Below is a small trained network, with its code and all its weights. Each question gives an input and a class and asks what happens when units are switched off, that is, made to give their printed mean instead of their output.

import numpy as np


def w(rows, s, z=0):
    codes = np.array(rows[::2]) - 128.0
    scale = np.full(codes.shape[1], s)
    scale[-1] = z or s
    return codes * scale


def norm(h):
    return h / np.sqrt((h * h).mean(-1, keepdims=True) + 1e-5)


def f(y):
    return np.maximum(y, 0)


def log_softmax(a):
    a = a - a.max(-1, keepdims=True)
    return a - np.log(np.exp(a).sum(-1, keepdims=True))


def net(x, mask):
    res = np.array(x, float).reshape(1, 4) / 4 @ E
    u = 0
    for l in range(3):
        y = f(norm(res) @ A[l][:, :-1].T + A[l][:, -1])
        res = res + np.where(mask[u : u + 10], y, B[l][:, -1]) @ B[l][:, :-1]
        u += 10
    return log_softmax(norm(res)[-1] @ U[:, :-1].T + U[:, -1])


A, B = {}, {}
E = w([
[167,72,105,237,185,143],'x0',
[74,41,254,120,110,178],'x1',
[84,99,168,151,93,34],'x2',
[98,237,147,186,119,156],'x3',
],0.0031)
A[0] = w([
[124,200,101,136,133,185,78],'0.n1',
[125,253,178,93,158,105,86],'0.n2',
[149,86,133,9,109,229,3],'0.n3',
[95,120,159,185,128,235,113],'0.n4',
[105,71,251,161,127,208,41],'0.n5',
[109,168,184,99,104,166,114],'0.n6',
[97,88,159,101,99,110,83],'0.n7',
[52,170,207,93,142,29,15],'0.n8',
[113,148,39,40,160,121,101],'0.n9',
[146,95,151,81,161,149,48],'0.n10',
],0.0055,0.0021)
B[0] = w([
[134,214,98,164,135,180,196],'0.n1',
[51,125,93,132,32,168,203],'0.n2',
[56,174,139,68,222,77,195],'0.n3',
[230,160,173,138,159,163,224],'0.n4',
[108,2,174,143,92,215,252],'0.n5',
[122,14,51,138,155,56,186],'0.n6',
[177,233,99,154,159,150,173],'0.n7',
[211,114,156,75,68,55,183],'0.n8',
[158,63,101,154,103,176,200],'0.n9',
[79,167,112,126,97,175,155],'0.n10',
],0.0082,0.0039)
A[1] = w([
[172,176,210,122,85,16,50],'1.n1',
[100,104,140,101,77,90,99],'1.n2',
[129,123,157,96,127,124,78],'1.n3',
[146,122,181,53,149,181,141],'1.n4',
[44,116,132,224,217,18,6],'1.n5',
[52,187,152,32,252,114,57],'1.n6',
[85,37,209,184,165,154,55],'1.n7',
[115,229,102,86,132,112,52],'1.n8',
[181,126,81,118,167,143,82],'1.n9',
[175,141,255,171,186,204,124],'1.n10',
],0.0071,0.0016)
B[1] = w([
[231,218,181,73,113,119,166],'1.n1',
[135,183,188,103,206,121,166],'1.n2',
[156,152,106,187,144,129,143],'1.n3',
[104,96,53,164,104,50,202],'1.n4',
[197,106,43,215,46,10,141],'1.n5',
[57,187,48,122,231,7,173],'1.n6',
[40,12,142,67,9,113,246],'1.n7',
[98,73,122,201,74,179,164],'1.n8',
[182,125,155,101,184,109,178],'1.n9',
[68,98,254,185,152,65,255],'1.n10',
],0.0091,0.0053)
A[2] = w([
[136,254,99,127,165,63,202],'2.n1',
[116,135,119,127,151,121,67],'2.n2',
[105,80,93,32,29,104,54],'2.n3',
[146,71,53,52,227,137,68],'2.n4',
[17,181,75,37,164,119,27],'2.n5',
[68,192,54,120,59,173,85],'2.n6',
[169,108,179,93,187,47,151],'2.n7',
[51,219,164,197,107,45,129],'2.n8',
[203,137,238,65,98,138,83],'2.n9',
[187,86,104,85,164,159,1],'2.n10',
],0.0067,0.00085)
B[2] = w([
[44,24,242,77,58,78,226],'2.n1',
[118,124,126,144,156,110,140],'2.n2',
[176,250,167,189,253,155,253],'2.n3',
[144,14,84,11,186,196,218],'2.n4',
[92,226,128,208,239,17,202],'2.n5',
[11,143,85,155,15,200,216],'2.n6',
[139,195,42,163,63,249,233],'2.n7',
[246,134,83,84,234,216,226],'2.n8',
[115,197,109,22,88,58,221],'2.n9',
[160,83,116,32,139,193,168],'2.n10',
],0.0069,0.0036)
U = w([
[33,120,65,94,253,26,142],'0',
[184,224,183,6,48,63,166],'1',
[39,2,254,151,69,111,211],'2',
[195,149,199,236,222,200,52],'3',
[227,85,50,208,66,23,87],'4',
[86,209,135,144,147,138,2],'5',
[58,169,52,200,31,239,178],'6',
[201,51,59,37,184,217,154],'7',
],0.0082,0.0033)

Each question gives the input, the list of numbers given to net, and the class t.
The units are the neurons (one row each of A and B). Each row of codes is followed by its name. A weight is (code - 128) times the scale printed after its matrix; where a second scale follows, it is the last column's (A, B and U).
mask holds one flag per neuron, layer by layer. A switched-off neuron (its flag False) gives its mean, the last column of its row in B, instead of its output. The means were averaged over made-up inputs and are rounded, as every weight is.
A unit's drop is (log p(t) with every unit on - log p(t) with that unit switched off) / (log p(t) with every unit on - log p(t) with every unit switched off).
The circuit of an input: a set's keep is (log p(t) with only the set's units on - log p(t) with every unit switched off) / (log p(t) with every unit on - log p(t) with every unit switched off). Starting from the 12 units with the biggest drops (on a tie, the unit counted first), units are removed one at a time, each time the one whose removal leaves the highest keep (on an exact tie, the one counted first), for as long as the keep stays at least 0.8.
circuit, biggest first: the units of the circuit, biggest drop first
unit that matters most: the unit with the biggest drop
top k neurons: the k neurons with the biggest drops, biggest first
top k neurons in layer l: the k neurons of layer l with the biggest drops, biggest first
drop when u is switched off: that unit's drop, to one decimal
input [-2,-1,-5,1], class 6: top 3 neurons : (0.n2 0.n1 0.n9)
input [-4,-4,-7,-8], class 0: unit that matters most : 0.n3
input [-3,6,0,-6], class 0: circuit, biggest first : (0.n3 1.n6)
input [3,2,7,6], class 1: circuit, biggest first : (0.n8 1.n1)
input [8,-3,2,-5], class 4: circuit, biggest first : (1.n5 0.n5)
input [7,-8,8,8], class 4: top 2 neurons in layer 1 : (1.n5 1.n7)
input [-7,4,3,-8], class 0: circuit, biggest first : (0.n3 1.n6)
input [-7,0,4,-8], class 1: top 2 neurons : (0.n8 1.n1)
input [8,-2,-6,-1], class 3: top 3 neurons : (0.n5 1.n10 0.n6)
input [-7,-6,5,-6], class 1: top 2 neurons : (0.n5 0.n8)
input [6,-5,3,5], class 4: top 2 neurons : (1.n5 0.n4)
input [-1,-5,-2,-1], class 7: top 3 neurons in layer 1 : (1.n9 1.n7 1.n10)
input [3,-1,4,-5], class 4: top 2 neurons : (0.n5 1.n5)
input [6,0,7,0], class 4: circuit, biggest first : (1.n5)
input [0,4,6,3], class 1: top 2 neurons : (0.n8 1.n1)
input [2,1,5,-8], class 4: top 2 neurons in layer 0 : (0.n5 0.n9)
input [-3,-2,3,7], class 6: top 3 neurons : (0.n2 2.n6 0.n1)
input [0,-3,-7,-7], class 0: top 4 neurons : (0.n3 1.n6 0.n5 2.n5)
input [1,-6,1,1], class 6: top 2 neurons in layer 0 : (0.n6 0.n4)
input [8,-5,-4,3], class 3: top neuron : (0.n6)
input [-4,-4,4,7], class 6: top 2 neurons : (0.n2 2.n6)
input [7,-7,3,6], class 4: top 2 neurons in layer 0 : (0.n2 0.n4)
input [5,2,-5,-8], class 0: top 2 neurons in layer 0 : (0.n3 0.n9)
input [-6,-1,-1,-3], class 0: top 2 neurons : (0.n3 2.n5)
input [-3,5,-7,1], class 0: drop when 1.n6 is switched off : 0.3
input [-4,7,8,-1], class 1: drop when 0.n8 is switched off : 1.1
input [-1,-8,4,-4], class 7: drop when 1.n10 is switched off : 0.1
input [-7,-2,-8,5], class 6: drop when 0.n2 is switched off : 0.2
